Below are the code and all the weights of a small trained network. Each question names an input and a target symbol and asks about switching units off, where a switched-off unit gives its printed mean instead of its output.

import numpy as np


def w(rows, s, z=0):
    codes = np.array(rows[::2]) - 128.0
    scale = np.full(codes.shape[1], s)
    scale[-1] = z or s
    return codes * scale


def f(y):
    return y / 2 * (1 + np.tanh(0.7978845608 * (y + 0.044715 * y**3)))


def softmax(a):
    e = np.exp(a - a.max(-1, keepdims=True))
    return e / e.sum(-1, keepdims=True)


def log_softmax(a):
    a = a - a.max(-1, keepdims=True)
    return a - np.log(np.exp(a).sum(-1, keepdims=True))


def net(x, mask):
    ids = ['ΓΔΨβεζηλμξπσφ'.index(c) for c in x.split()]
    T = len(ids)
    res = E[ids] + P[:T]
    u = 0
    for l in range(2):
        r = res
        for j in range(2):
            rows = slice(3 * j, 3 * j + 3)
            q, k, v = (r @ M[l][rows].T for M in (Q, K, V))
            z = softmax(np.where(np.tri(T) > 0, q @ k.T / 3**0.5, -1e9)) @ v
            o = O[l][rows]
            res = res + np.where(mask[u + j], z, o[:, -1]) @ o[:, :-1]
        u += 2
        y = f(res @ A[l][:, :-1].T + A[l][:, -1])
        res = res + np.where(mask[u : u + 8], y, B[l][:, -1]) @ B[l][:, :-1]
        u += 8
    return log_softmax(res[-1] @ U[:, :-1].T + U[:, -1])


Q, K, V, O, A, B = {}, {}, {}, {}, {}, {}
E = w([
[95,86,7,144,166,56,94,132,167,164,170],'Γ',
[92,134,83,133,60,65,150,94,112,42,117],'Δ',
[167,92,145,101,110,93,95,120,104,197,107],'Ψ',
[162,94,131,84,115,130,95,119,123,177,124],'β',
[150,108,147,105,102,65,120,100,106,141,103],'ε',
[152,116,187,112,212,198,185,102,168,168,112],'ζ',
[116,80,96,126,71,112,128,158,104,169,118],'η',
[116,118,50,84,117,124,117,115,86,140,131],'λ',
[213,45,128,55,154,172,145,118,104,110,143],'μ',
[145,111,105,85,109,132,134,127,97,174,153],'ξ',
[139,99,94,75,111,132,119,121,107,157,127],'π',
[119,107,37,72,134,109,127,131,106,177,166],'σ',
[120,115,76,89,93,123,123,145,86,164,124],'φ',
],0.018)
P = w([
[97,120,185,1,45,241,7,134,114,187,152],'0',
[136,171,115,135,95,183,72,96,89,118,158],'1',
[142,165,94,160,121,146,94,102,80,111,121],'2',
[114,152,97,158,132,102,122,135,98,85,134],'3',
[90,150,96,155,159,97,142,140,82,82,129],'4',
[94,137,102,168,186,74,137,147,92,91,116],'5',
[78,140,108,179,197,84,150,172,86,107,127],'6',
],0.0094)
Q[0] = w([
[140,155,134,93,98,146,198,110,83,83,159],'L0H0',
[100,91,160,136,153,92,155,128,103,128,119],'L0H0',
[122,134,140,117,127,135,166,133,94,182,110],'L0H0',
[135,112,243,89,163,170,187,203,164,93,115],'L0H1',
[82,149,2,113,89,102,25,120,174,110,224],'L0H1',
[102,145,63,156,173,70,151,107,208,186,145],'L0H1',
],0.0093)
K[0] = w([
[163,60,108,105,106,183,139,114,115,104,144],'L0H0',
[176,127,57,152,144,142,192,151,131,109,9],'L0H0',
[116,161,147,162,187,161,101,175,153,136,89],'L0H0',
[233,104,176,141,182,188,239,186,213,109,125],'L0H1',
[99,81,18,77,60,138,84,117,74,102,179],'L0H1',
[182,37,82,181,164,2,75,160,126,162,183],'L0H1',
],0.0065)
V[0] = w([
[127,62,68,65,39,21,26,75,116,142,111],'L0H0',
[69,139,121,225,165,70,94,140,238,111,187],'L0H0',
[46,183,133,153,238,156,133,141,189,188,84],'L0H0',
[254,110,136,120,143,139,152,201,172,90,126],'L0H1',
[134,111,179,102,26,116,85,46,19,205,95],'L0H1',
[80,206,175,139,143,173,189,151,160,201,106],'L0H1',
],0.0061)
O[0] = w([
[132,222,173,1,156,151,98,174,168,223,191,236],'L0H0',
[59,183,76,89,102,117,209,113,100,71,161,2],'L0H0',
[139,167,15,110,146,61,94,52,130,152,168,43],'L0H0',
[104,119,125,213,112,90,179,95,87,3,133,129],'L0H1',
[70,201,47,128,220,145,95,189,137,51,191,172],'L0H1',
[39,98,110,117,71,85,121,14,145,172,132,59],'L0H1',
],0.006,0.0082)
A[0] = w([
[182,184,141,94,93,168,99,147,130,175,121,40],'L0N0',
[190,138,214,160,141,178,73,242,113,103,142,17],'L0N1',
[174,102,149,255,177,182,255,104,177,84,107,100],'L0N2',
[98,124,148,140,45,127,166,174,82,64,127,207],'L0N3',
[121,181,180,99,149,78,92,89,91,79,96,253],'L0N4',
[175,30,137,241,114,148,97,154,98,89,50,95],'L0N5',
[114,156,238,129,194,232,128,150,189,117,129,127],'L0N6',
[191,102,90,155,63,138,105,103,96,184,160,165],'L0N7',
],0.0075,0.004)
B[0] = w([
[115,85,130,155,147,100,204,94,151,67,136,175],'L0N0',
[81,127,42,89,102,95,131,109,137,163,153,254],'L0N1',
[45,119,77,97,153,64,58,96,40,115,204,164],'L0N2',
[171,130,105,177,179,184,116,115,164,196,173,127],'L0N3',
[170,109,74,163,136,201,89,137,166,169,153,140],'L0N4',
[71,169,81,28,196,131,121,136,138,67,131,181],'L0N5',
[141,174,163,159,90,160,117,121,37,136,147,224],'L0N6',
[165,146,79,96,148,142,68,140,200,2,112,143],'L0N7',
],0.0089,0.014)
Q[1] = w([
[121,254,163,94,107,163,199,138,86,102,128],'L1H0',
[186,82,121,95,168,177,26,134,125,78,111],'L1H0',
[175,160,74,65,168,114,115,179,129,116,147],'L1H0',
[193,88,136,205,76,118,96,106,150,72,115],'L1H1',
[156,60,112,112,140,149,189,146,154,166,182],'L1H1',
[150,178,212,140,81,171,173,158,138,165,169],'L1H1',
],0.0089)
K[1] = w([
[121,164,104,144,111,128,17,103,182,130,161],'L1H0',
[78,98,170,106,187,96,254,147,72,159,143],'L1H0',
[111,135,142,158,168,103,186,89,95,123,84],'L1H0',
[118,209,158,117,121,134,47,109,98,126,138],'L1H1',
[143,94,148,176,141,113,202,125,169,83,128],'L1H1',
[161,197,209,132,102,176,53,184,179,152,78],'L1H1',
],0.0087)
V[1] = w([
[225,128,42,124,118,1,194,192,104,37,130],'L1H0',
[74,94,232,195,177,66,109,44,150,24,60],'L1H0',
[69,200,183,182,132,54,184,208,89,129,108],'L1H0',
[142,185,124,223,148,63,149,3,129,204,138],'L1H1',
[95,10,98,147,106,173,55,41,46,148,111],'L1H1',
[230,164,230,130,88,231,27,122,137,94,126],'L1H1',
],0.0046)
O[1] = w([
[146,245,121,93,167,122,99,158,156,131,161,110],'L1H0',
[83,136,94,107,126,99,149,79,155,152,138,8],'L1H0',
[91,138,116,101,111,106,70,90,167,135,128,74],'L1H0',
[164,136,69,120,140,168,41,174,123,90,126,58],'L1H1',
[117,153,140,81,154,157,132,149,155,103,130,159],'L1H1',
[81,95,126,127,194,114,111,86,134,146,110,101],'L1H1',
],0.012,0.016)
A[1] = w([
[117,65,144,190,119,119,159,133,113,154,70,93],'L1N0',
[165,201,143,81,98,126,141,152,82,107,139,88],'L1N1',
[87,145,203,137,137,102,174,45,200,144,21,15],'L1N2',
[142,111,97,70,152,107,125,154,197,97,120,146],'L1N3',
[115,255,102,127,71,139,109,108,134,78,110,154],'L1N4',
[118,248,71,176,118,129,32,152,129,197,135,129],'L1N5',
[124,53,155,98,160,169,156,137,97,93,110,120],'L1N6',
[164,142,128,145,95,133,177,83,50,117,147,253],'L1N7',
],0.0087,0.006)
B[1] = w([
[141,177,49,100,148,46,111,89,137,72,204,139],'L1N0',
[117,58,80,162,117,84,79,104,131,164,156,236],'L1N1',
[172,13,135,96,116,200,86,175,106,39,63,130],'L1N2',
[188,160,183,138,237,164,160,136,96,237,88,147],'L1N3',
[189,2,126,247,125,43,184,129,133,223,104,134],'L1N4',
[51,107,61,51,142,157,111,91,82,29,162,141],'L1N5',
[141,196,110,184,79,40,134,129,150,116,167,245],'L1N6',
[111,127,133,115,132,145,133,189,202,161,55,247],'L1N7',
],0.0072,0.015)
U = w([
[204,67,198,108,73,235,150,199,192,138,71,255],'Γ',
[133,126,121,141,120,120,122,95,136,135,144,33],'Δ',
[146,144,122,161,131,92,126,71,137,148,132,105],'Ψ',
[112,101,116,142,137,130,128,109,145,118,136,33],'β',
[116,114,140,155,141,114,105,86,140,147,144,93],'ε',
[136,8,40,158,70,90,144,65,194,125,136,123],'ζ',
[116,140,125,133,126,111,105,102,157,121,162,63],'η',
[127,112,129,140,137,115,119,86,142,152,130,78],'λ',
[9,141,142,142,211,94,184,100,161,172,86,184],'μ',
[82,176,74,13,184,145,2,172,126,46,155,158],'ξ',
[117,132,129,160,131,125,113,93,156,129,155,59],'π',
[131,127,122,130,122,134,112,71,146,134,158,69],'σ',
[120,128,140,139,144,102,105,103,152,124,136,60],'φ',
],0.0056,0.0061)

Each question gives the input, a string of symbols that net reads in full, and the target symbol t.
The units are the heads (3 rows each of Q, K, V and O) and the neurons (one row each of A and B). Each row of codes is followed by its name. A weight is (code - 128) times the scale printed after its matrix; where a second scale follows, it is the last column's (O, A, B and U).
mask holds one flag per unit, layer by layer, with each layer's heads first. A switched-off unit (its flag False) gives its mean, the last column of its rows in O or B, instead of its output. The means were averaged over made-up inputs and are rounded, as every weight is.
A unit's drop is (log p(t) with every unit on - log p(t) with that unit switched off) / (log p(t) with every unit on - log p(t) with every unit switched off).
The circuit of an input: a set's keep is (log p(t) with only the set's units on - log p(t) with every unit switched off) / (log p(t) with every unit on - log p(t) with every unit switched off). Starting from the 12 units with the biggest drops (on a tie, the unit counted first), units are removed one at a time, each time the one whose removal leaves the highest keep (on an exact tie, the one counted first), for as long as the keep stays at least 0.8.
units of the circuit, in order: the units of the circuit, biggest drop first
unit that matters most: the unit with the biggest drop
top k neurons: the k neurons with the biggest drops, biggest first
top k neurons in layer l: the k neurons of layer l with the biggest drops, biggest first
which heads matter: for each layer, one digit per head in row order, 1 if its drop is at least 0.15 and else 0, layers parted by /
input Γ μ μ μ Ψ, target Γ: units of the circuit, in order : [L1N6 L0N2]
input ε ε Δ Γ μ Δ, target Γ: top 2 neurons : [L0N2 L1N6]
input Γ φ ζ ζ ζ, target ζ: which heads matter : 11 / 01
input μ ζ μ, target μ: units of the circuit, in order : [L0H0 L0N5 L1H0 L1H1]
input μ Γ φ ε μ Γ, target ξ: which heads matter : 10 / 11
input ζ Γ Ψ, target ζ: which heads matter : 01 / 10
input ζ λ μ, target ζ: units of the circuit, in order : [L1H0 L0H1]
input ζ Γ Γ, target ζ: which heads matter : 01 / 11
input μ μ λ Γ Γ ξ, target Γ: which heads matter : 01 / 00
input Ψ ξ μ λ Ψ Γ, target Γ: units of the circuit, in order : [L0H1 L0N1]
input Γ η μ μ Γ π η, target Γ: top 2 neurons in layer 1 : [L1N6 L1N1]
input Γ μ μ Ψ ξ, target Γ: top 3 neurons in layer 0 : [L0N2 L0N5 L0N1]
input μ μ Γ μ ζ Γ π, target ζ: top neuron in layer 0 : [L0N1]
input Γ ε μ π η μ φ, target Γ: top 2 neurons in layer 1 : [L1N6 L1N0]
input σ μ μ Δ ζ λ φ, target ζ: units of the circuit, in order : [L1H0 L0N6 L0H1]
input λ β Ψ μ Ψ μ, target ξ: units of the circuit, in order : [L0H1 L1H0]
input μ Γ ζ Δ η, target ζ: top 3 neurons : [L0N1 L0N6 L0N0]
input μ μ μ μ, target ξ: unit that matters most : L0N0
input Γ μ φ Γ σ, target Γ: top 2 neurons in layer 1 : [L1N6 L1N0]
input Δ Γ μ Γ Γ π, target Γ: top 3 neurons in layer 0 : [L0N2 L0N0 L0N5]
input π Γ Γ μ Γ Γ, target ξ: top 2 neurons : [L1N5 L0N1]
input μ ζ μ λ, target ζ: units of the circuit, in order : [L1H0 L0N6]
input ζ ζ Γ Ψ, target Γ: top 2 neurons in layer 1 : [L1N3 L1N6]
input π μ ε ε Γ η ε, target ξ: units of the circuit, in order : [L1H0 L1H1]
input σ π ε, target Γ: top 2 neurons in layer 1 : [L1N6 L1N1]
input Γ Γ Δ, target Γ: top 2 neurons in layer 0 : [L0N1 L0N2]
input ε μ μ μ μ Ψ Ψ, target ξ: which heads matter : 01 / 10
input Δ μ μ μ π Γ η, target Γ: which heads matter : 10 / 00
input μ η Ψ σ, target Γ: which heads matter : 00 / 00
